Below is a small trained network, with its code and all its weights. Each question gives an input and a target symbol and asks what happens when units are switched off, that is, made to give their printed mean instead of their output.

import numpy as np


def w(rows, s, z=0):
    codes = np.array(rows[::2]) - 128.0
    scale = np.full(codes.shape[1], s)
    scale[-1] = z or s
    return codes * scale


def f(y):
    return np.maximum(y, 0)


def softmax(a):
    e = np.exp(a - a.max(-1, keepdims=True))
    return e / e.sum(-1, keepdims=True)


def log_softmax(a):
    a = a - a.max(-1, keepdims=True)
    return a - np.log(np.exp(a).sum(-1, keepdims=True))


def net(x, mask):
    ids = ['ΓΔΣΦαβεζηθξτψω'.index(c) for c in x.split()]
    T = len(ids)
    res = E[ids] + P[:T]
    q, k, v = (res @ M[0].T for M in (Q, K, V))
    z = softmax(np.where(np.tri(T) > 0, q @ k.T / 3**0.5, -1e9)) @ v
    res = res + np.where(mask[0], z, O[0][:, -1]) @ O[0][:, :-1]
    y = f(res @ A[0][:, :-1].T + A[0][:, -1])
    res = res + np.where(mask[1:25], y, B[0][:, -1]) @ B[0][:, :-1]
    return log_softmax(res[-1] @ U[:, :-1].T + U[:, -1])


Q, K, V, O, A, B = {}, {}, {}, {}, {}, {}
E = w([
[173,135,205,66,92,159,77,134,225],'Γ',
[60,147,143,87,128,148,114,95,123],'Δ',
[106,140,87,123,119,100,175,107,57],'Σ',
[142,101,242,24,139,104,135,97,171],'Φ',
[249,77,125,195,137,153,190,145,69],'α',
[39,84,176,177,154,101,171,97,92],'β',
[169,200,108,72,166,110,109,163,133],'ε',
[235,155,147,128,143,216,89,144,153],'ζ',
[139,94,152,113,219,50,110,139,145],'η',
[102,115,177,95,97,93,143,55,116],'θ',
[184,103,178,170,108,30,184,112,100],'ξ',
[152,19,108,72,189,150,89,136,124],'τ',
[107,92,174,176,97,142,142,93,123],'ψ',
[101,153,139,169,161,53,143,176,132],'ω',
],0.018)
P = w([
[114,163,193,140,116,235,69,192,6],'0',
[84,126,116,141,109,131,117,55,138],'1',
[142,189,210,129,139,99,160,154,198],'2',
[140,67,174,136,131,139,42,246,57],'3',
[79,93,65,106,89,103,139,79,173],'4',
[157,187,193,104,157,87,192,179,199],'5',
[124,78,161,129,152,134,41,245,52],'6',
],0.017)
Q[0] = w([
[149,164,179,139,124,61,77,207,42],'H1',
[143,134,115,137,206,140,157,95,177],'H1',
[134,205,155,159,136,102,252,46,236],'H1',
],0.012)
K[0] = w([
[155,230,181,147,207,133,140,131,12],'H1',
[156,44,61,100,220,118,196,163,198],'H1',
[169,104,2,111,113,22,173,210,129],'H1',
],0.0088)
V[0] = w([
[223,50,192,210,1,69,246,115,108],'H1',
[97,231,38,213,166,48,128,187,86],'H1',
[169,174,72,190,59,225,158,138,113],'H1',
],0.0088)
O[0] = w([
[142,83,248,86,80,92,157,107,108,39],'H1',
[143,142,73,172,46,4,100,163,89,3],'H1',
[134,94,76,69,23,212,193,155,159,23],'H1',
],0.015,0.0026)
A[0] = w([
[111,84,96,113,50,119,95,159,82,91],'N1',
[131,84,84,128,125,178,166,104,154,40],'N2',
[76,81,94,148,105,144,128,27,65,135],'N3',
[139,139,149,152,173,92,77,122,125,75],'N4',
[134,49,94,159,146,119,147,41,80,128],'N5',
[35,153,113,107,74,133,75,10,168,117],'N6',
[129,156,123,49,81,128,65,82,200,139],'N7',
[122,106,204,102,154,166,228,172,127,64],'N8',
[153,197,89,128,140,114,226,46,131,125],'N9',
[164,176,154,136,127,186,163,188,66,175],'N10',
[117,148,167,101,93,104,138,108,115,169],'N11',
[159,158,208,130,168,117,138,127,114,160],'N12',
[89,175,141,193,119,104,139,112,139,88],'N13',
[158,138,151,135,167,121,170,34,163,74],'N14',
[64,155,140,167,128,145,201,134,86,133],'N15',
[111,126,102,105,131,105,166,9,81,11],'N16',
[120,178,135,125,77,90,178,150,164,136],'N17',
[100,146,148,162,147,165,103,244,131,161],'N18',
[111,112,150,121,135,86,81,155,68,78],'N19',
[143,131,79,28,142,106,122,51,54,124],'N20',
[198,124,92,107,99,130,209,99,170,67],'N21',
[160,103,79,86,78,179,134,90,151,162],'N22',
[151,229,169,190,109,87,134,65,184,43],'N23',
[204,148,141,88,151,140,111,143,90,150],'N24',
],0.011)
B[0] = w([
[148,156,130,90,174,122,145,69,182,178],'N1',
[194,190,190,98,100,149,114,169,144,171],'N2',
[98,113,116,54,110,77,129,156,121,156],'N3',
[107,150,116,153,75,104,158,126,127,218],'N4',
[148,196,69,128,87,178,169,184,180,157],'N5',
[94,77,201,148,110,89,82,137,157,157],'N6',
[170,137,104,152,144,84,131,102,71,157],'N7',
[99,197,108,166,86,85,108,146,125,253],'N8',
[129,161,192,153,107,168,169,115,34,141],'N9',
[138,81,109,100,140,68,106,121,143,211],'N10',
[173,106,108,160,169,147,80,143,164,194],'N11',
[78,105,75,120,124,193,144,76,123,250],'N12',
[123,108,121,71,140,129,149,148,171,179],'N13',
[181,102,100,93,66,136,106,143,86,195],'N14',
[169,150,101,115,177,139,100,122,135,153],'N15',
[172,207,104,86,247,88,181,113,124,144],'N16',
[120,128,170,171,163,185,141,150,142,174],'N17',
[118,136,140,107,109,122,152,106,90,239],'N18',
[198,130,139,146,96,158,98,91,119,193],'N19',
[67,156,162,169,134,160,97,184,71,141],'N20',
[164,94,99,163,205,137,151,138,60,158],'N21',
[109,78,135,185,125,114,160,127,164,199],'N22',
[138,101,129,75,158,118,129,170,151,201],'N23',
[95,137,169,154,122,97,142,129,150,181],'N24',
],0.011,0.021)
U = w([
[114,236,179,127,131,114,187,113,154,117],'Γ',
[109,80,76,131,94,170,57,177,118,114],'Δ',
[114,83,123,67,140,78,192,49,150,96],'Σ',
[90,148,140,151,138,149,190,41,128,196],'Φ',
[112,108,141,163,158,73,110,125,189,122],'α',
[144,62,168,61,107,91,128,125,7,242],'β',
[101,120,35,175,112,131,106,91,178,4],'ε',
[121,131,108,126,71,142,201,137,112,116],'ζ',
[96,135,116,213,111,103,103,125,78,184],'η',
[37,61,164,136,118,92,118,139,94,209],'θ',
[134,116,147,154,99,126,73,69,151,97],'ξ',
[164,127,166,165,229,153,128,89,114,206],'τ',
[72,115,135,98,2,87,151,147,107,103],'ψ',
[196,197,122,99,107,118,131,69,112,41],'ω',
],0.0077,0.0047)

Each question gives the input, a string of symbols that net reads in full, and the target symbol t.
The units are the heads (3 rows each of Q, K, V and O) and the neurons (one row each of A and B). Each row of codes is followed by its name. A weight is (code - 128) times the scale printed after its matrix; where a second scale follows, it is the last column's (O, A, B and U).
mask holds one flag per unit, heads first, then neurons. A switched-off unit (its flag False) gives its mean, the last column of its rows in O or B, instead of its output. The means were averaged over made-up inputs and are rounded, as every weight is.
A unit's drop is (log p(t) with every unit on - log p(t) with that unit switched off) / (log p(t) with every unit on - log p(t) with every unit switched off).
The circuit of an input: a set's keep is (log p(t) with only the set's units on - log p(t) with every unit switched off) / (log p(t) with every unit on - log p(t) with every unit switched off). Starting from the 12 units with the biggest drops (on a tie, the unit counted first), units are removed one at a time, each time the one whose removal leaves the highest keep (on an exact tie, the one counted first), for as long as the keep stays at least 0.8.
units of the circuit, in order: the units of the circuit, biggest drop first
unit that matters most: the unit with the biggest drop
k most important neurons: the k neurons with the biggest drops, biggest first
input β β β Γ, target β: units of the circuit, in order	[N8; N18]
input η η η Γ θ θ, target Σ: units of the circuit, in order	[H1; N23; N12; N13]
input β α ε Δ, target β: unit that matters most	N8
input Γ ω Γ β ε θ ψ, target Γ: units of the circuit, in order	[H1; N2; N8]
input α η η η η Φ, target Σ: 4 most important neurons	[N23; N12; N8; N13]
input ζ β Φ θ Φ ψ α, target ζ: units of the circuit, in order	[H1; N2]
input ψ τ ψ, target Φ: units of the circuit, in order	[H1; N12; N11]
input Σ Δ β Γ, target Σ: 2 most important neurons	[N1; N8]
input θ Σ ω η τ β ω, target θ: units of the circuit, in order	[H1; N19; N2; N5]
input ε η β, target Σ: 4 most important neurons	[N13; N23; N8; N12]
input Γ ξ ξ ω Γ ξ, target ξ: units of the circuit, in order	[H1; N11; N19; N12]
input ψ ξ Δ ω ζ ζ ψ, target ψ: units of the circuit, in order	[H1; N8]
input α θ Φ β β β Δ, target α: 2 most important neurons	[N1; N22]
input Σ ζ ξ ω β ω η, target Σ: units of the circuit, in order	[N1; H1; N8]
input η β α θ Δ, target θ: units of the circuit, in order	[N6]
input ψ Σ θ Φ η ξ, target ξ: 4 most important neurons	[N11; N19; N12; N8]
input ω θ η β, target ω: 2 most important neurons	[N1; N19]
input β η η η Φ η Σ, target β: 2 most important neurons	[N8; N12]
input Δ ζ α, target η: 3 most important neurons	[N8; N21; N11]
input Φ ζ ψ θ τ ζ Δ, target Φ: most important neuron	[N12]
